Here is a tiny trained network, its code and every weight. The questions are about switching its units off for an input and a class, where a switched-off unit gives its printed mean instead of its output.

import numpy as np


def w(rows, s, z=0):
    codes = np.array(rows[::2]) - 128.0
    scale = np.full(codes.shape[1], s)
    scale[-1] = z or s
    return codes * scale


def f(y):
    return np.maximum(y, 0)


def log_softmax(a):
    a = a - a.max(-1, keepdims=True)
    return a - np.log(np.exp(a).sum(-1, keepdims=True))


def net(x, mask):
    res = np.array(x, float).reshape(1, 5) / 4 @ E
    y = f(res @ A[0][:, :-1].T + A[0][:, -1])
    res = res + np.where(mask, y, B[0][:, -1]) @ B[0][:, :-1]
    return log_softmax(res[-1] @ U[:, :-1].T + U[:, -1])


A, B = {}, {}
E = w([
[110,167,20,101],'x0',
[57,173,138,175],'x1',
[144,99,113,11],'x2',
[80,94,138,67],'x3',
[137,228,165,74],'x4',
],0.011)
A[0] = w([
[164,177,193,128,216],'n1',
[159,78,157,191,133],'n2',
[40,155,109,85,79],'n3',
[155,195,63,120,113],'n4',
[158,151,220,108,227],'n5',
[104,171,89,97,108],'n6',
[130,98,5,136,226],'n7',
[152,69,119,179,67],'n8',
[85,146,71,118,57],'n9',
[229,48,191,138,23],'n10',
[192,139,77,166,90],'n11',
[79,26,118,173,171],'n12',
[134,123,166,44,140],'n13',
[141,144,206,158,253],'n14',
[126,152,36,210,126],'n15',
[164,67,178,191,103],'n16',
],0.014,0.0031)
B[0] = w([
[68,225,174,132,204],'n1',
[202,47,128,90,205],'n2',
[49,103,65,219,194],'n3',
[178,153,30,114,200],'n4',
[142,250,173,129,217],'n5',
[134,54,61,106,186],'n6',
[88,234,45,74,252],'n7',
[81,93,152,130,191],'n8',
[134,106,38,150,181],'n9',
[58,110,128,27,219],'n10',
[88,186,163,178,183],'n11',
[156,104,193,211,236],'n12',
[73,186,97,101,216],'n13',
[186,224,137,139,215],'n14',
[164,211,127,227,221],'n15',
[230,36,90,105,214],'n16',
],0.015,0.012)
U = w([
[216,11,191,182,135],'0',
[204,118,186,111,98],'1',
[102,109,7,116,2],'2',
[104,116,184,155,61],'3',
[1,71,67,170,128],'4',
[69,113,85,148,35],'5',
[84,196,60,173,206],'6',
[46,83,77,61,178],'7',
],0.0084,0.0056)

Each question gives the input, the list of numbers given to net, and the class t.
The units are the neurons (one row each of A and B). Each row of codes is followed by its name. A weight is (code - 128) times the scale printed after its matrix; where a second scale follows, it is the last column's (A, B and U).
mask holds one flag per neuron, in row order. A switched-off neuron (its flag False) gives its mean, the last column of its row in B, instead of its output. The means were averaged over made-up inputs and are rounded, as every weight is.
A unit's drop is (log p(t) with every unit on - log p(t) with that unit switched off) / (log p(t) with every unit on - log p(t) with every unit switched off).
The circuit of an input: a set's keep is (log p(t) with only the set's units on - log p(t) with every unit switched off) / (log p(t) with every unit on - log p(t) with every unit switched off). Starting from the 12 units with the biggest drops (on a tie, the unit counted first), units are removed one at a time, each time the one whose removal leaves the highest keep (on an exact tie, the one counted first), for as long as the keep stays at least 0.8.
units of the circuit, in order: the units of the circuit, biggest drop first
top k neurons: the k neurons with the biggest drops, biggest first
drop of u: that unit's drop, to one decimal
input [4,-1,4,5,-8], class 4: units of the circuit, in order : (n14 n12)
input [3,1,6,6,3], class 2: units of the circuit, in order : (n6)
input [-5,-8,-2,2,3], class 1: top 2 neurons : (n7 n5)
input [0,-6,3,1,3], class 7: units of the circuit, in order : (n15 n14)
input [-2,-8,1,-6,0], class 1: top 3 neurons : (n7 n3 n6)
input [-6,-3,-1,-6,6], class 1: top 2 neurons : (n7 n3)
input [-3,-5,4,5,5], class 7: top 2 neurons : (n15 n10)
input [-8,-4,5,4,1], class 7: top 3 neurons : (n10 n13 n15)
input [-8,-7,7,5,-7], class 7: top 2 neurons : (n10 n13)
input [-7,0,7,-1,0], class 7: top 2 neurons : (n10 n15)
input [4,4,-1,6,2], class 4: drop of n14 : 0.1
input [-8,-6,-7,2,6], class 1: drop of n5 : 0.0
input [7,5,3,7,-3], class 4: drop of n3 : 1.1
input [1,1,2,6,2], class 4: drop of n11 : 0.0
input [-5,3,0,-4,1], class 1: top neuron : (n7)
